How the elements are linked:
Q515: !>Q173, %>Q552, $>Q241, *>Q136, ^>Q127, @>Q208
Q530: !>Q208, %>Q127, $>Q56, *>Q73, ^>Q992, @>Q705
Q619: !>Q163, %>Q427, $>Q350, *>Q390, ^>Q749, @>Q314
Q27: !>Q215, %>Q517, $>Q168, *>Q591, ^>Q619, @>Q259
Q700: !>Q467, %>Q515, $>Q173, *>Q703, ^>Q530, @>Q136
Q435: !>Q618, %>Q764, $>Q470, *>Q650, ^>Q939, @>Q617
Q428: !>Q588, %>Q330, $>Q495, *>Q552, ^>Q348, @>Q220
Q866: !>Q276, %>Q243, $>Q491, *>Q588, ^>Q27, @>Q495
Q292: !>Q540, %>Q194, $>Q794, *>Q163, ^>Q746, @>Q350
Q459: !>Q191, %>Q884, $>Q64, *>Q168, ^>Q194, @>Q540
Q446: !>Q323, %>Q661, $>Q275, *>Q648, ^>Q956, @>Q55
Q220: !>Q428, %>Q591, $>Q330, *>Q56, ^>Q34, @>Q640
Q191: !>Q650, %>Q64, $>Q617, *>Q367, ^>Q794, @>Q459
Q827: !>Q755, %>Q446, $>Q323, *>Q950, ^>Q282, @>Q648
Q59: !>Q950, %>Q943, $>Q648, *>Q618, ^>Q474, @>Q470
Q954: !>Q259, %>Q619, $>Q163, *>Q34, ^>Q491, @>Q390
Q430: !>Q764, %>Q489, $>Q474, *>Q64, ^>Q659, @>Q939
Q489: !>Q474, %>Q343, $>Q874, *>Q939, ^>Q827, @>Q52
Q326: !>Q84, %>Q467, $>Q860, *>Q346, ^>Q136, @>Q364
Q52: !>Q489, %>Q755, $>Q343, *>Q183, ^>Q648, @>Q659
Q949: !>Q329, %>Q59, $>Q950, *>Q612, ^>Q764, @>Q618
Q314: !>Q619, %>Q699, $>Q427, *>Q276, ^>Q367, @>Q491
Q330: !>Q495, %>Q27, $>Q215, *>Q220, ^>Q954, @>Q591
Q641: !>Q282, %>Q926, $>Q956, *>Q474, ^>Q405, @>Q874
Q764: !>Q470, %>Q474, $>Q585, *>Q617, ^>Q52, @>Q430
Q208: !>Q515, %>Q56, $>Q552, *>Q664, ^>Q753, @>Q530
Q950: !>Q659, %>Q648, $>Q827, *>Q949, ^>Q585, @>Q59
Q474: !>Q585, %>Q874, $>Q641, *>Q430, ^>Q755, @>Q489
Q168: !>Q367, %>Q540, $>Q459, *>Q27, ^>Q350, @>Q517
Q860: !>Q684, %>Q628, $>Q992, *>Q326, ^>Q515, @>Q467
Q127: !>Q56, %>Q438, $>Q640, *>Q705, ^>Q177, @>Q753
Q148: !>Q781, %>Q866, $>Q276, *>Q531, ^>Q330, @>Q588
Q884: !>Q64, %>Q183, $>Q939, *>Q540, ^>Q949, @>Q794
Q517: !>Q168, %>Q292, $>Q540, *>Q259, ^>Q427, @>Q163
Q699: !>Q427, %>Q650, $>Q746, *>Q491, ^>Q459, @>Q749
Q753: !>Q127, %>Q814, $>Q438, *>Q684, ^>Q531, @>Q992
Q874: !>Q641, %>Q346, $>Q926, *>Q489, ^>Q323, @>Q343
Q585: !>Q943, %>Q641, $>Q282, *>Q764, ^>Q343, @>Q474
Q390: !>Q954, %>Q314, $>Q619, *>Q781, ^>Q243, @>Q276
Q794: !>Q884, %>Q329, $>Q183, *>Q292, ^>Q618, @>Q194
Q612: !>Q194, %>Q618, $>Q949, *>Q427, ^>Q617, @>Q746
Q163: !>Q517, %>Q350, $>Q292, *>Q954, ^>Q699, @>Q619
Q648: !>Q827, %>Q55, $>Q446, *>Q59, ^>Q641, @>Q943
Q617: !>Q435, %>Q430, $>Q764, *>Q191, ^>Q183, @>Q64
Q215: !>Q243, %>Q168, $>Q367, *>Q330, ^>Q163, @>Q27
Q346: !>Q926, %>Q364, $>Q326, *>Q343, ^>Q275, @>Q405
Q781: !>Q34, %>Q276, $>Q390, *>Q177, ^>Q495, @>Q148
Q275: !>Q703, %>Q664, $>Q136, *>Q446, ^>Q767, @>Q661
Q650: !>Q746, %>Q617, $>Q435, *>Q749, ^>Q884, @>Q191
Q173: !>Q628, %>Q241, $>Q531, *>Q700, ^>Q56, @>Q515
Q746: !>Q612, %>Q435, $>Q618, *>Q699, ^>Q64, @>Q650
Q926: !>Q956, %>Q326, $>Q84, *>Q874, ^>Q703, @>Q346
Q767: !>Q73, %>Q684, $>Q705, *>Q956, ^>Q467, @>Q84
Q470: !>Q59, %>Q585, $>Q943, *>Q435, ^>Q489, @>Q764
Q956: !>Q432, %>Q84, $>Q767, *>Q641, ^>Q364, @>Q926
Q939: !>Q430, %>Q52, $>Q489, *>Q884, ^>Q950, @>Q183
Q495: !>Q866, %>Q215, $>Q243, *>Q428, ^>Q259, @>Q330
Q73: !>Q664, %>Q705, $>Q530, *>Q432, ^>Q860, @>Q767
Q329: !>Q183, %>Q950, $>Q659, *>Q194, ^>Q470, @>Q949
Q343: !>Q874, %>Q405, $>Q346, *>Q52, ^>Q446, @>Q755
Q992: !>Q753, %>Q177, $>Q814, *>Q860, ^>Q241, @>Q628
Q540: !>Q459, %>Q794, $>Q884, *>Q517, ^>Q612, @>Q292
Q684: !>Q705, %>Q992, $>Q753, *>Q84, ^>Q173, @>Q860
Q276: !>Q390, %>Q491, $>Q314, *>Q148, ^>Q215, @>Q866
Q661: !>Q275, %>Q73, $>Q664, *>Q55, ^>Q84, @>Q432
Q34: !>Q348, %>Q390, $>Q954, *>Q814, ^>Q866, @>Q781
Q243: !>Q491, %>Q367, $>Q749, *>Q495, ^>Q517, @>Q215
Q591: !>Q330, %>Q259, $>Q27, *>Q640, ^>Q390, @>Q348
Q323: !>Q405, %>Q275, $>Q703, *>Q827, ^>Q432, @>Q446
Q348: !>Q591, %>Q954, $>Q259, *>Q438, ^>Q276, @>Q34
Q814: !>Q438, %>Q781, $>Q34, *>Q992, ^>Q588, @>Q177
Q56: !>Q552, %>Q640, $>Q220, *>Q530, ^>Q814, @>Q127
Q84: !>Q767, %>Q860, $>Q684, *>Q926, ^>Q700, @>Q326
Q259: !>Q27, %>Q163, $>Q517, *>Q348, ^>Q314, @>Q954
Q552: !>Q241, %>Q220, $>Q428, *>Q208, ^>Q438, @>Q56
Q405: !>Q346, %>Q703, $>Q364, *>Q755, ^>Q661, @>Q323
Q491: !>Q314, %>Q749, $>Q699, *>Q866, ^>Q168, @>Q243
Q659: !>Q52, %>Q827, $>Q755, *>Q329, ^>Q943, @>Q950
Q350: !>Q292, %>Q612, $>Q194, *>Q619, ^>Q650, @>Q427
Q438: !>Q640, %>Q34, $>Q348, *>Q753, ^>Q148, @>Q814
Q55: !>Q446, %>Q432, $>Q661, *>Q943, ^>Q926, @>Q282
Q628: !>Q992, %>Q531, $>Q177, *>Q467, ^>Q552, @>Q173
Q194: !>Q794, %>Q949, $>Q329, *>Q350, ^>Q435, @>Q612
Q588: !>Q148, %>Q495, $>Q866, *>Q241, ^>Q591, @>Q428
Q241: !>Q531, %>Q428, $>Q588, *>Q515, ^>Q640, @>Q552
Q664: !>Q136, %>Q530, $>Q208, *>Q661, ^>Q684, @>Q73
Q367: !>Q749, %>Q459, $>Q191, *>Q215, ^>Q292, @>Q168
Q943: !>Q648, %>Q282, $>Q55, *>Q470, ^>Q874, @>Q585
Q136: !>Q700, %>Q208, $>Q515, *>Q275, ^>Q705, @>Q664
Q705: !>Q530, %>Q753, $>Q127, *>Q767, ^>Q628, @>Q684
Q755: !>Q343, %>Q323, $>Q405, *>Q659, ^>Q55, @>Q827
Q749: !>Q699, %>Q191, $>Q650, *>Q243, ^>Q540, @>Q367
Q640: !>Q220, %>Q348, $>Q591, *>Q127, ^>Q781, @>Q438
Q531: !>Q177, %>Q588, $>Q148, *>Q173, ^>Q220, @>Q241
Q427: !>Q350, %>Q746, $>Q612, *>Q314, ^>Q191, @>Q699
Q64: !>Q617, %>Q939, $>Q430, *>Q459, ^>Q329, @>Q884
Q703: !>Q364, %>Q136, $>Q700, *>Q323, ^>Q73, @>Q275
Q183: !>Q939, %>Q659, $>Q52, *>Q794, ^>Q59, @>Q329
Q282: !>Q55, %>Q956, $>Q432, *>Q585, ^>Q346, @>Q641
Q618: !>Q949, %>Q470, $>Q59, *>Q746, ^>Q430, @>Q435
Q432: !>Q661, %>Q767, $>Q73, *>Q282, ^>Q326, @>Q956
Q177: !>Q814, %>Q148, $>Q781, *>Q628, ^>Q428, @>Q531
Q364: !>Q326, %>Q700, $>Q467, *>Q405, ^>Q664, @>Q703
Q467: !>Q860, %>Q173, $>Q628, *>Q364, ^>Q208, @>Q700

The rows follow the links: the fewer symbols apart two elements are, the more alike their rows tend to be.

Each row is also shifted at random along 8 hidden directions that mean nothing.

Rows with their elements:
-8,12,-19,-2,0,-5,18,12,-15,14,10,3,6,-6,13,17,7,-6,-9,-12,-12,21,-11,-3,-5,21,8,-10,-7,-3,6,-5,3,-4,-3,-1,-14,3,5,0,10,-3,12,5,-5,2,19,10,-10,0,-11,-19,1,4,5; element Q884
5,-8,30,-5,11,-1,-21,4,25,-2,-13,0,-11,10,-11,-3,-7,4,10,10,11,-15,8,11,13,-1,-5,-1,9,-5,-4,10,-4,-4,-9,10,4,-3,-3,-12,-21,3,-1,-8,2,-6,-15,-7,16,1,13,13,-19,-1,-7; element Q705
9,6,-17,15,5,-19,7,11,-9,18,18,12,4,13,1,-19,8,-17,3,-5,-2,26,-7,-10,-22,23,9,-6,-3,7,18,-4,3,-13,7,36,5,1,-2,-1,3,-5,-8,-10,-1,-25,11,3,-16,-6,13,-8,-9,-1,5; element Q427
-4,6,15,26,-1,-15,-17,16,29,11,10,4,4,21,-1,-23,9,-6,-6,13,10,-4,-13,-11,-3,5,-3,3,10,1,-3,0,10,-6,16,31,-10,-10,11,2,-8,-5,-9,14,-9,-12,6,-1,-5,-6,-2,2,1,1,11; element Q874
10,0,-8,-18,14,-4,6,7,-20,4,-4,8,-10,1,-8,17,-1,-8,8,-9,-2,15,11,12,2,25,9,-6,-12,-2,11,11,-7,-11,-17,5,6,8,-8,-5,-2,-7,5,-16,10,-7,10,3,10,8,11,-14,-23,0,-8; element Q330
-10,-15,8,-7,-2,-5,-13,-6,17,9,-4,8,-9,-11,3,0,7,-2,10,13,-7,1,8,-1,-2,4,3,0,-2,13,11,5,-3,-11,-5,23,5,-3,-3,10,-5,-14,-3,-18,8,-10,-3,5,6,-1,21,10,-14,0,1; element Q177
-98,9,-7,14,4,11,-8,-6,0,-6,5,-10,13,0,-6,-6,5,0,-4,3,5,-5,-7,1,6,-11,-10,5,17,0,-6,-12,10,7,12,1,0,-7,-4,-6,11,9,-1,14,-30,6,16,3,-3,1,-3,6,12,-8,3; element Q659
-16,2,-11,12,-17,4,3,0,1,1,3,-1,15,-14,18,-8,2,0,-9,-3,-12,-2,-16,2,3,4,-1,-6,14,3,-8,-24,25,8,1,16,-14,-3,0,1,15,17,6,23,-27,-1,7,3,-22,-4,-13,-9,15,6,0; element Q949
-13,-14,13,-16,0,3,-9,-6,0,-2,-5,7,-7,-18,7,17,1,6,8,5,-7,-3,5,11,8,-3,6,-10,-12,4,1,0,0,0,-11,8,-3,2,-11,4,-1,0,2,-8,-1,-5,-11,2,11,0,12,2,-3,6,-13; element Q588
30,12,-6,26,7,0,4,2,-12,-18,9,-9,5,23,-26,-27,-9,-4,-10,-6,25,-9,1,-12,-9,-9,-9,21,1,2,-8,12,-3,3,23,-17,19,-3,9,5,-5,1,-16,7,8,2,2,-22,0,1,-9,1,5,-6,6; element Q585
36,10,-11,-22,9,3,6,-12,-19,4,-9,4,-12,7,4,-4,4,4,6,6,13,15,-3,7,-1,-4,1,-36,-3,-11,-24,-12,-8,-3,0,2,3,-2,-5,-19,0,13,-5,-13,-3,-17,-9,14,0,3,0,3,19,5,3; element Q56
25,-8,0,7,-8,5,-2,-17,-4,-24,-14,-2,-10,11,-19,-47,-10,5,-1,10,27,-29,16,4,1,-17,-13,7,9,4,-23,-2,3,-7,8,0,28,-10,1,-1,-12,17,-16,-5,16,-4,-26,-26,1,1,-9,10,15,-4,-1; element Q530
39,-14,3,-12,1,9,-6,-15,-14,-12,-8,3,-9,-30,2,8,-2,9,9,1,9,-8,5,18,6,0,2,-12,-9,16,-15,-1,9,6,-3,9,9,0,-11,7,2,17,0,-10,-13,-17,-11,-9,13,-1,16,3,5,8,-14; element Q428
12,12,-18,25,-5,-20,9,10,-10,11,24,11,5,17,5,-20,13,-12,-4,-5,2,15,-8,-10,-25,16,10,0,-8,3,11,-8,12,-7,13,28,-5,-1,0,8,14,-1,-7,10,-8,-16,18,2,-19,-6,-3,-13,11,0,4; element Q540
24,13,-6,7,11,4,2,10,-14,-6,8,-9,13,21,-17,-5,-13,-9,-7,-11,6,14,-6,-7,2,6,-4,5,6,-8,6,6,-6,6,3,-10,7,7,5,-8,-3,-5,-9,3,6,-3,7,-6,-5,7,-3,-10,-11,0,3; element Q764
46,0,3,4,-1,-11,12,17,0,11,13,3,1,-12,12,25,-2,-3,-2,-17,-11,8,-8,-5,-10,16,13,9,-15,4,13,11,0,5,-1,-7,-12,9,6,11,4,-2,11,2,-2,2,6,0,-1,-9,3,-10,-11,7,-2; element Q746
-28,-4,-3,-5,-2,15,2,-2,-16,-14,0,-2,6,-4,-4,-21,-18,0,-10,-4,10,0,-11,3,13,-2,-3,-14,7,5,-25,-8,5,-8,-4,4,14,0,11,-1,-8,14,-14,0,7,-20,-21,-17,-5,0,-9,-8,5,17,0; element Q617
6,-4,3,9,-8,-2,-10,3,16,6,-3,1,3,-7,7,-18,6,-2,-8,14,0,-4,-11,-8,4,3,-7,-6,10,14,-12,-5,10,-9,11,26,1,-15,12,5,-8,-3,-2,2,-1,-9,-5,-4,-6,-2,-3,-1,5,3,10; element Q323
-3,-5,-12,-6,-7,1,-1,-3,-7,4,-10,-1,10,-10,5,-9,9,0,-9,12,-18,5,1,-6,4,0,-11,-13,2,7,-3,-14,3,-5,7,11,4,-16,0,-5,-4,-8,8,-6,14,10,-6,0,-9,10,-8,-8,10,-9,-1; element Q364
24,5,-18,-14,7,15,4,-8,-28,-6,-11,-9,3,-18,-5,18,5,2,-7,1,0,7,3,5,10,1,-10,-9,-5,7,-12,1,-3,5,9,-17,7,-7,-2,-2,4,-2,9,-5,-2,11,12,1,8,15,-2,-10,9,-7,-1; element Q703
-1,-3,11,-11,2,-2,-6,-4,23,12,-13,1,-12,-10,10,18,6,6,12,7,-6,-8,5,9,4,2,2,-3,6,-2,2,4,-4,1,-7,0,-8,-1,-7,-9,-3,2,16,-8,-11,9,4,13,12,-1,11,13,-8,-5,2; element Q173
2,-2,-3,16,6,1,-4,1,-4,-7,1,-7,10,0,-11,-31,-12,-3,-4,-2,9,-5,-6,-7,0,1,-14,0,16,14,-10,-1,5,-4,15,12,25,-9,3,-7,-13,12,-7,-8,0,-13,-16,-23,-5,-1,7,5,-5,-3,1; element Q489
49,-7,9,-1,-8,6,4,6,6,-3,-1,-8,14,-10,12,-1,-20,7,-6,-11,-16,-4,-13,-4,7,-5,-4,-5,10,-3,-5,-9,3,13,-6,-9,-4,4,7,-7,-9,14,4,6,5,2,-28,-10,-14,-6,-7,-1,-2,11,-6; element Q939
13,13,-17,-3,5,-8,8,-3,-9,3,-2,6,-14,32,-20,-20,9,-8,3,7,17,10,14,-7,-14,2,0,4,-2,-8,4,9,-15,-16,5,-2,14,-2,4,-3,-2,-18,-14,-12,25,-1,13,6,0,8,-5,0,1,-11,14; element Q992
17,-15,11,-17,-4,1,0,-3,6,5,-20,0,1,-14,16,-15,-9,13,1,10,-17,-11,0,3,11,-7,-12,-31,7,-1,-17,-18,0,-6,-4,9,7,-15,-6,-26,-24,18,12,-17,20,6,-47,-11,-6,1,-3,5,8,-1,-14; element Q700
3,-1,4,-8,6,4,9,0,2,9,-8,-9,0,-21,14,10,-5,11,-4,-2,-2,-2,-13,-5,3,-6,-8,-15,2,6,-21,3,-7,-1,10,-15,3,-9,8,-10,-12,15,13,-11,-1,5,-20,-3,6,-5,2,7,6,4,4; element Q343
-19,2,-24,11,-14,-6,16,-10,-9,0,8,7,3,15,0,-36,1,-6,0,-1,-2,4,5,-11,-22,-7,3,5,5,-1,10,-15,3,-7,3,7,11,3,-1,0,9,2,-13,-2,12,-3,-5,0,-24,-6,-8,2,11,-2,7; element Q163
82,4,11,4,-13,-18,12,13,18,7,5,6,-4,15,12,21,-3,2,8,-16,-18,-6,7,2,-11,7,17,20,-9,-21,28,3,0,17,-20,-18,-29,19,-5,4,9,-5,11,19,3,20,9,12,-11,-5,-11,-6,-11,1,-9; element Q954
6,-14,17,-8,-13,-1,11,-6,19,6,1,-1,4,-23,30,16,-13,14,9,-9,-25,-9,-7,-6,-8,-22,9,-1,-2,-3,8,-7,-6,15,-10,-19,-11,9,-2,-2,0,15,11,-3,1,9,-33,6,-9,-19,4,19,5,9,-8; element Q367

Where do the symbols, taken in turn from left to right, take each start?
Answers are names.
58,5,-2,7,-6,-15,0,0,13,10,0,6,-10,15,0,-7,12,-4,6,6,3,-1,9,-4,-14,4,5,9,0,-4,11,2,1,-1,3,9,-6,-2,0,4,5,-10,-1,3,1,3,14,10,-3,-1,1,4,0,-7,9
! ^ $ * ^ $ ! $ ! % => Q699
21,3,-25,7,-16,-3,25,-13,-16,-1,6,1,3,-10,13,-11,1,4,2,-11,-7,0,1,-7,-22,-11,4,3,-2,0,4,-13,4,8,6,-13,6,6,-5,3,17,15,0,0,-4,5,-4,1,-20,-11,-5,4,22,-2,2
! $ $ % * ! % $ % * => Q489
15,-7,14,-18,10,-11,-6,13,2,16,0,11,-5,-3,10,28,5,-2,10,-2,-17,16,2,12,5,23,12,-18,-13,-4,15,3,-3,-5,-19,20,-14,7,-10,-8,-5,-7,13,-11,3,-9,1,11,7,3,16,-9,-21,4,-14
@ * @ % % @ $ $ ^ ^ => Q746
37,5,-1,2,-4,-5,11,4,-2,5,0,-2,1,6,8,-20,-5,4,-11,4,5,0,-11,-15,-4,-8,-7,-14,-1,-2,-19,-2,-7,-8,14,-6,6,-11,16,-7,-14,5,-3,-4,21,-2,-25,-8,-9,-3,-16,0,17,4,9
^ ! ! ! ! ! ^ ^ ! % => Q173
-26,-9,-1,2,-1,13,3,-4,0,-9,-5,-15,11,-23,-4,5,-16,3,-4,-8,-10,-9,2,-6,6,-7,-11,18,9,14,6,8,-5,7,3,-22,17,1,2,2,-6,3,6,-8,4,16,-11,-15,3,-1,6,7,-12,-6,0
* $ ^ ! * $ @ => Q474
4,3,-9,-10,13,18,9,-3,-16,-7,-5,-18,8,-28,-5,30,-14,3,-2,-18,-5,4,-3,5,10,4,-7,6,6,7,0,11,-6,15,0,-30,10,6,-1,-7,0,9,15,-10,-14,12,5,-5,10,3,10,1,-14,-4,-3
* ^ ^ ^ ^ $ ! => Q926
17,9,-3,6,0,-16,13,16,-7,15,18,7,3,8,15,10,6,-4,-4,-10,-8,18,-13,-9,-15,12,13,-7,-14,-5,10,-1,-1,0,0,4,-16,6,3,1,7,-2,4,7,-1,-7,8,9,-11,-7,-5,-11,4,6,0
* ! * $ @ * $ ^ ^ @ $ => Q435
-23,-4,-2,5,-3,2,5,2,-13,-6,9,3,2,-2,2,-18,-8,-2,-7,-4,10,0,-10,-2,-1,1,2,-8,-3,7,-15,-3,6,-10,1,8,7,-2,8,7,-3,9,-11,1,3,-18,-14,-13,-5,-5,-7,-7,7,13,1
@ @ * ^ @ % % $ ! * => Q329
-47,-6,7,-8,13,17,-1,-1,-4,-10,-6,-17,8,-11,-16,11,-22,2,-2,-9,-1,-3,2,-5,12,-11,-11,13,8,7,3,18,-19,2,0,-33,23,5,6,-3,-15,-4,1,-16,15,12,-15,-14,14,2,10,9,-22,-4,0
$ * @ ^ $ * % * @ ! => Q489
62,-6,8,-14,4,-2,-6,-6,-7,4,-2,6,-6,-23,18,18,5,8,10,1,-5,5,-6,16,4,5,8,-28,-10,3,-11,-11,9,10,-6,19,-11,0,-15,-5,5,17,9,-4,-21,-19,-7,8,5,-2,15,0,9,10,-17
$ ^ $ ^ @ ! * @ @ => Q215
15,-1,-1,0,18,12,-8,8,-4,-5,-2,-10,9,-16,-14,12,-15,-8,1,-13,1,9,-5,7,13,22,-5,6,15,13,4,12,2,4,-2,6,14,6,1,-5,-6,2,4,-11,-15,-14,10,-11,8,5,23,-4,-35,4,-3
% % $ ! @ @ @ $ $ => Q700
-19,7,14,15,11,4,-8,4,11,-6,4,-11,5,5,-10,8,-3,3,-2,-3,15,-11,-4,-2,3,-10,-6,17,5,-1,-5,13,-3,11,13,-18,-2,-1,4,2,-4,3,-1,10,-17,7,9,-6,13,-4,3,10,-2,-3,2
$ ^ $ * * * ^ ^ % $ => Q767
22,-11,-6,-19,-14,-8,17,-3,-10,11,-5,11,-3,-17,25,9,6,6,3,0,-29,4,6,-1,-8,-1,7,-16,-21,0,8,-11,-6,-4,-8,-4,-6,-1,-7,-1,1,-2,13,-11,25,14,-23,6,-10,-1,-7,-7,12,-1,-11
* @ % ! * * * ! $ $ => Q531
35,4,-13,10,-3,-15,0,-1,7,8,-5,7,-11,14,-8,-24,12,-9,5,10,8,-1,11,-1,-13,13,-1,6,6,3,5,0,6,-13,7,25,8,-6,-2,0,1,-5,-4,-8,0,-5,15,2,-4,1,5,2,-2,-11,11
* * $ $ @ $ ^ * % => Q640
25,1,-10,-9,0,2,13,0,-10,8,-9,-5,-1,-17,13,-8,-3,5,-10,2,0,5,-13,-9,0,-1,-8,-25,1,8,-26,-5,-4,-9,14,-3,11,-13,13,-11,-13,12,7,-14,10,-4,-21,-6,-4,-1,-7,-1,16,4,9
^ ! @ ! ^ ! $ $ * => Q467
-26,-6,13,-13,-4,-3,14,17,7,8,6,1,4,3,12,20,-12,1,-7,-10,-20,8,-6,-14,1,-4,9,3,-13,-9,13,11,-20,-6,-13,-27,-10,8,16,6,-10,-18,4,-2,36,14,-19,2,-2,-4,-13,-7,-11,10,1
* * % * * @ ^ => Q215
14,0,5,-19,-4,2,5,-11,1,0,-7,1,-10,10,4,4,0,8,5,8,2,0,5,-4,-3,-24,3,-11,-9,-14,-8,-1,-18,1,-4,-20,-2,2,2,-3,-3,-5,-7,-5,18,5,-17,12,4,0,-8,11,15,3,4
@ @ % ^ ^ ^ * @ % => Q276
22,-1,-10,-6,1,-5,21,5,-26,3,10,5,1,2,5,-12,-11,-1,-5,-11,1,14,-10,-11,-12,0,6,-19,-14,0,-7,-1,-10,-10,4,-5,12,2,8,-4,-9,7,-8,-15,24,-16,-27,-11,-10,-6,-4,-7,8,11,-1
% * % ^ @ % => Q764
